Below are the code and all the weights of a small trained network. Each question names an input and a class and asks about switching units off, where a switched-off unit gives its printed mean instead of its output.

import numpy as np


def w(rows, s, z=0):
    codes = np.array(rows[::2]) - 128.0
    scale = np.full(codes.shape[1], s)
    scale[-1] = z or s
    return codes * scale


def norm(h):
    return h / np.sqrt((h * h).mean(-1, keepdims=True) + 1e-5)


def f(y):
    return y / 2 * (1 + np.tanh(0.7978845608 * (y + 0.044715 * y**3)))


def log_softmax(a):
    a = a - a.max(-1, keepdims=True)
    return a - np.log(np.exp(a).sum(-1, keepdims=True))


def net(x, mask):
    res = np.array(x, float).reshape(1, 7) / 4 @ E
    u = 0
    for l in range(2):
        y = f(norm(res) @ A[l][:, :-1].T + A[l][:, -1])
        res = res + np.where(mask[u : u + 8], y, B[l][:, -1]) @ B[l][:, :-1]
        u += 8
    return log_softmax(norm(res)[-1] @ U[:, :-1].T + U[:, -1])


A, B = {}, {}
E = w([
[243,192,150,8,123,137,89,113,151,76,169],'x0',
[110,38,206,31,130,146,195,170,129,76,48],'x1',
[132,126,129,134,130,130,128,127,128,125,125],'x2',
[129,127,131,130,127,128,129,125,130,128,130],'x3',
[68,48,114,65,124,107,61,29,107,60,140],'x4',
[135,122,125,132,128,128,129,128,123,124,130],'x5',
[122,133,131,125,130,131,124,132,124,127,125],'x6',
],0.017)
A[0] = w([
[68,112,147,224,129,117,182,185,125,178,101,119],'L0N0',
[18,102,69,247,137,124,124,101,117,184,82,190],'L0N1',
[32,65,76,156,109,110,129,56,119,131,109,1],'L0N2',
[180,160,188,140,95,137,224,171,132,114,111,117],'L0N3',
[101,69,149,80,104,131,151,133,116,76,86,14],'L0N4',
[63,69,127,104,121,113,49,30,114,91,127,182],'L0N5',
[41,18,172,139,123,139,243,170,87,135,25,40],'L0N6',
[142,72,204,48,123,145,200,190,142,84,57,13],'L0N7',
],0.011,0.0055)
B[0] = w([
[154,136,90,109,73,119,156,5,150,177,77,213],'L0N0',
[159,147,175,58,91,131,207,145,47,89,171,250],'L0N1',
[128,110,119,151,193,168,108,224,90,96,176,179],'L0N2',
[131,150,62,118,175,155,113,158,119,140,142,175],'L0N3',
[128,113,221,139,64,122,127,118,115,143,93,165],'L0N4',
[91,85,105,137,154,69,113,123,117,92,185,215],'L0N5',
[109,111,93,199,176,137,50,145,235,151,75,227],'L0N6',
[131,160,84,70,145,149,196,125,40,131,138,199],'L0N7',
],0.016,0.017)
A[1] = w([
[113,44,162,170,137,140,79,151,201,106,121,2],'L1N0',
[126,159,162,101,132,146,128,95,89,109,160,94],'L1N1',
[189,186,136,128,98,180,174,141,123,170,132,107],'L1N2',
[88,46,163,64,112,108,135,76,106,69,74,68],'L1N3',
[153,170,122,164,147,89,8,147,185,144,174,106],'L1N4',
[103,84,84,125,169,83,58,67,154,113,178,46],'L1N5',
[89,152,60,159,189,132,4,114,193,126,129,170],'L1N6',
[89,96,92,112,114,129,80,41,83,83,192,33],'L1N7',
],0.014,0.0062)
B[1] = w([
[48,172,134,148,119,130,31,197,108,131,108,151],'L1N0',
[114,73,93,161,137,139,127,122,178,184,109,186],'L1N1',
[55,164,242,169,136,97,79,154,115,86,124,250],'L1N2',
[123,123,242,148,168,107,65,44,160,178,210,212],'L1N3',
[159,106,135,152,141,105,97,186,209,113,152,195],'L1N4',
[126,244,92,102,65,175,185,137,121,164,8,213],'L1N5',
[164,124,145,193,25,72,91,160,176,96,144,216],'L1N6',
[185,71,48,57,118,186,172,123,142,124,91,238],'L1N7',
],0.013,0.011)
U = w([
[133,225,192,179,24,93,186,61,62,151,130,183],'0',
[126,127,51,195,154,166,141,124,224,211,13,66],'1',
[128,52,49,118,130,124,179,139,31,71,228,254],'2',
[25,44,153,190,164,119,9,166,138,108,104,179],'3',
[172,171,197,196,142,97,58,189,204,114,176,136],'4',
[150,221,133,45,206,187,160,205,57,116,84,65],'5',
[205,107,26,83,41,120,71,104,215,83,126,55],'6',
[140,59,174,25,179,141,86,7,134,128,165,83],'7',
],0.02,0.0022)

Each question gives the input, the list of numbers given to net, and the class t.
The units are the neurons (one row each of A and B). Each row of codes is followed by its name. A weight is (code - 128) times the scale printed after its matrix; where a second scale follows, it is the last column's (A, B and U).
mask holds one flag per neuron, layer by layer. A switched-off neuron (its flag False) gives its mean, the last column of its row in B, instead of its output. The means were averaged over made-up inputs and are rounded, as every weight is.
A unit's drop is (log p(t) with every unit on - log p(t) with that unit switched off) / (log p(t) with every unit on - log p(t) with every unit switched off).
The circuit of an input: a set's keep is (log p(t) with only the set's units on - log p(t) with every unit switched off) / (log p(t) with every unit on - log p(t) with every unit switched off). Starting from the 12 units with the biggest drops (on a tie, the unit counted first), units are removed one at a time, each time the one whose removal leaves the highest keep (on an exact tie, the one counted first), for as long as the keep stays at least 0.8.
circuit, biggest first: the units of the circuit, biggest drop first
top k neurons: the k neurons with the biggest drops, biggest first
top k neurons in layer l: the k neurons of layer l with the biggest drops, biggest first
drop when u is switched off: that unit's drop, to one decimal
input [0,-5,8,1,-8,-6,7], class 0: circuit, biggest first	(L0N6)
input [5,-5,-8,2,0,5,3], class 4: top 3 neurons	(L0N5, L0N0, L0N1)
input [-8,-1,-1,-8,1,6,7], class 2: top 3 neurons	(L0N1, L0N2, L0N4)
input [6,2,1,6,0,-8,-7], class 5: top 2 neurons in layer 0	(L0N5, L0N0)
input [6,-1,-6,-2,-7,-1,-5], class 4: top 2 neurons	(L0N1, L0N7)
input [7,-4,-3,-2,0,3,5], class 4: top 2 neurons	(L0N5, L0N0)
input [0,6,3,-3,-3,-8,3], class 1: top 3 neurons in layer 0	(L0N6, L0N1, L0N7)
input [-1,5,6,1,-8,-1,4], class 1: top 2 neurons in layer 0	(L0N1, L0N6)
input [-4,0,2,-4,-8,3,7], class 0: top 2 neurons in layer 1	(L1N2, L1N7)
input [-6,0,-2,-6,-3,-2,-2], class 0: top 2 neurons	(L0N1, L0N0)
input [2,-1,8,-8,-4,-4,-5], class 4: top 2 neurons	(L0N1, L0N7)
input [-1,1,7,6,0,-4,6], class 1: top 3 neurons in layer 0	(L0N6, L0N0, L0N7)
input [0,0,3,0,1,0,4], class 2: top 2 neurons	(L0N6, L0N5)
input [6,-1,0,-5,-4,7,-6], class 4: top neuron	(L0N1)
input [-7,8,-7,4,0,-2,6], class 1: top 3 neurons	(L0N6, L0N0, L0N7)
input [-8,-2,0,7,-2,-8,0], class 0: top 2 neurons in layer 0	(L0N1, L0N0)
input [-7,-7,-4,8,-1,5,2], class 0: top 2 neurons	(L0N5, L0N0)
input [-2,0,7,2,7,-4,7], class 2: top 2 neurons	(L0N2, L0N6)
input [1,0,-2,5,8,3,1], class 6: top 4 neurons in layer 0	(L0N1, L0N7, L0N6, L0N5)
input [-6,2,6,-6,0,-3,-2], class 1: top 2 neurons in layer 0	(L0N6, L0N0)
input [5,0,-4,3,-3,-1,-7], class 4: top 2 neurons	(L0N1, L0N7)
input [6,-1,8,-1,-2,-8,7], class 4: top 2 neurons in layer 0	(L0N1, L0N7)
input [-1,-7,8,-5,6,1,-2], class 2: top neuron	(L0N6)
input [-8,-3,4,5,-4,-5,5], class 0: drop when L0N1 is switched off	0.6
input [-7,-7,-5,0,-3,3,0], class 0: drop when L1N2 is switched off	0.0
input [-8,-1,3,4,-4,4,-5], class 0: drop when L0N1 is switched off	2.0
input [5,-6,3,-6,-1,-7,-4], class 4: drop when L0N5 is switched off	1.3
